The rows lie along a hidden order. The number after each row says roughly how far along it the row is, from 0 to 9. A new part has a new order.
In the rows, zero is written as 128.
[120 161 129 137 113 126 136 113 254 146 142 133 150 137 143 131 128 180
 123 127  92 111 129 126 134 121 119 125 121 130 146 140 123 141 130 120
 124]
6
[147 214 147 138 163 108 139 102 128 246  94 149 114 142  88 220 126 255
 134 126  71 162 117 118 157 117  97 123 122 157 117 157 135 152 134 118
 134]
4
[115 140 134 131 143 119 112 126 163 141 134 111 127 116 127 150 127 156
 132 104 129 127 127 136 137 125 136 126 126 126 130 126 126 129 126 124
 131]
5
[132 120 130 137 114 132 170 105 151 177 110 129 163 146 153 136 121 136
 129  78 108 115 119 128 157 116 101 133 116 127 170 147 118 133 131 139
 125]
4
[154 145 145 130 134 129 101 121 111 167 116 174 114 128  92 168 126 187
 128 219  95 132 126 121 163 127 117 127 130 157 116 134 125 129 135 115
 134]
4
[114 115 116 133  76 136 168 126 216 145 117 155 151 143 155  86 129 103
 119  50 108 107 141 126 119 123 118 130 118 138 155 150 129 141 127 127
 122]
6
[129  70 131 131 112 143 133 133 210 107 113 125 136 130 130 108 118  57
 124 154 112 101 126 123 144 128 116 131 127 118 144 123 118 124 132 126
 127]
4
[121  80 117 132  72 143 141 137 248 129 120 143 139 132 145  85 126  42
 119 113 120 102 139 122 118 126 115 131 128 138 151 134 128 129 126 121
 125]
5
[117 113 132 114 150 120  49 156  89  54 166 103 102 101 111 118 139  67
 127 183 192 144 127 147 103 137 168 126 148 122  88  83 133 116 119 118
 131]
7
[ 98  92 118 132 110 134 144 129 206  94 144  92 168 119 173  81 124  31
 128  44 156  95 129 139 129 123 144 130 123  90 161 122 118 123 122 141
 122]
6
[115 153 134 105 115 124  56 185 240  78 149 133  94  99 107 116 145  95
 112 255 154 136 128 131  83 139 165 121 161 155  74  92 141 128 119 101
 133]
9
[101 149 130 143 194 109 196  91  69 195 132  57 169 117 158 169 121 249
 152   1 182 138 106 164 161 109 126 133 104  85 176 139 121 151 119 163
 126]
4
[119 182 146 134 192 104 119 105 115 160 147  77 146 111 116 200 125 249
 140  95 132 143 107 141 141 118 133 124 123 107 123 121 120 138 125 131
 132]
5
[149 145 142 142 120 137 142 117 154 223  72 166 118 140  89 169 119 242
 129 160  54 125 132 115 182 116  89 129 116 152 176 160 119 150 141 119
 131]
2
[ 95  81 118 127 116 139 138 140 182  60 170  81 167 110 178  64 126   1
 127  56 179  97 128 146 117 128 152 132 130  75 158 101 115 112 120 145
 120]
6
[156 100 134 140 140 143 134 111  40 184  88 158 103 138  76 146 120  67
 134 182  95 122 136 123 178 127  84 131 118 136 148 147 120 142 145 125
 129]
0
[111 174 140 129 188 106  89 124 149 135 162  72 111  98 128 179 130 204
 139 129 154 135 110 147 132 126 145 123 131 102 100 110 122 138 124 128
 133]
6
[106 131 129 127 158 113 105 121 112  71 179  81 136  99 142 130 130  58
 136 109 183 133 125 150 113 133 163 125 134  89  91  89 125 115 120 135
 129]
6
[126 163 141 123 179 113  93 135  88 135 156  99 114 108 116 186 130 214
 137 143 144 154 112 143 132 129 136 126 136 123 102 133 129 132 123 129
 134]
5
[141 100 126 142 112 139 169  95 131 162 104 144 157 153 148 111 115 103
 129  46  89 107 132 120 161 121  92 133 110 119 171 151 115 128 134 132
 124]
2
[143 153 142 137 132 134 136 115 123 174  98 146 124 144  99 171 124 172
 131 169  92 131 129 128 170 118 105 131 120 139 149 135 117 141 136 125
 130]
3
[128 114 133 137 126 137 161 110 146 171 116 123 148 144 138 137 120 147
 128  71 116 133 123 133 159 118 108 132 115 118 168 138 118 134 128 138
 128]
4
[153 154 144 138 118 131 133 124 147 215  88 168 119 141  80 179 120 241
 129 172  63 135 128 114 180 119  89 128 124 154 146 154 123 146 141 115
 133]
3
[131 219 128 129 124 116 136 111 116 166 126 156 131 140 121 163 139 247
 124 132 102 156 130 127 126 123 131 124 129 165 123 145 137 147 128 117
 127]
7
[115  81 110 138  37 139 150 131 250 116 116 142 151 139 150  58 123  32
 119  75 117  88 151 124 124 121 115 130 115 122 172 150 127 136 128 125
 122]
6
[140 161 146 147 168 111 130  78 131 211 113 130 149 141  99 206 118 255
 138 121  74 136 119 124 183 116  96 124 111 127 152 151 116 145 140 127
 131]
2
[162 101 140 137 133 146 119 124  95 169  90 169  96 134  74 154 121 123
 126 244  78 122 136 114 174 129  90 130 126 138 131 134 119 131 146 115
 132]
0
[101 109 120 127  99 135 142 139 250 104 141 129 155 127 171  86 129  91
 119  78 132  96 131 132 111 125 136 128 128 120 148 131 122 134 122 130
 122]
7
[131 139 129 142  89 133 173 101 219 181 111 157 172 159 154 127 121 178
 121 142  66 102 129 115 159 114  95 130 112 136 170 169 117 139 135 133
 122]
5
[150 119 137 135 115 145 151 127  87 194  84 173 115 144 103 162 120 164
 129 149  86 125 131 124 164 121 101 132 125 154 149 146 126 138 141 125
 130]
3
[131 117 136 130 142 132  95 136 137 117 122 114 113 112 112 147 124 140
 133 173 123 122 125 135 153 129 126 128 131 122 130 123 122 129 131 125
 133]
4
[119  42 129 123 153 139 133 142  72 118 123  79 120 112 137 123 120  69
 138  69 172 117 118 145 136 124 136 135 126  94 143 109 121 120 124 145
 129]
2
[144  89 140 129 141 143 120 129  71 144 104 149 106 127 107 148 122 105
 129 204 119 127 130 124 145 129 105 132 132 136 140 120 121 125 139 124
 132]
2
[105 139 121 117 158 119 131 132 135  64 169  99 133 110 150 119 134  88
 129 109 176 133 122 139  93 134 158 126 134 109 107 106 133 120 118 134
 127]
7
[141 182 143 137 134 118 112 109 158 175 120 152 126 135 106 169 127 207
 127 193  79 129 131 123 157 124 117 124 126 149 131 138 124 140 133 117
 135]
5
[151 168 142 135 137 121 107 110 143 192 108 155 115 140  82 183 124 230
 128 217  75 143 128 111 162 124 106 126 129 159 126 143 124 143 135 113
 134]
4
[108  58 128 126 138 142 124 131 244  81 151  86 149 120 143  98 121   3
 127 125 152  96 122 137 139 129 140 131 130  84 140 107 111 107 124 141
 126]
4
[103 105 120 139  93 129 131 119 255 132 134 114 156 133 156  96 123  79
 124  71 111  96 132 129 132 120 114 130 117 110 170 146 117 136 128 128
 123]
6
[124 127 121 135  84 136 169 119 200 154 124 136 158 148 152 102 126 145
 120  84 102 112 132 124 132 120 108 130 119 137 160 149 125 135 129 132
 121]
5
[ 93 134 112 127 116 128 163 133 229  98 164  98 171 124 193  87 132 100
 125  10 160 113 122 147 112 122 147 130 125 106 155 124 126 131 115 143
 120]
9
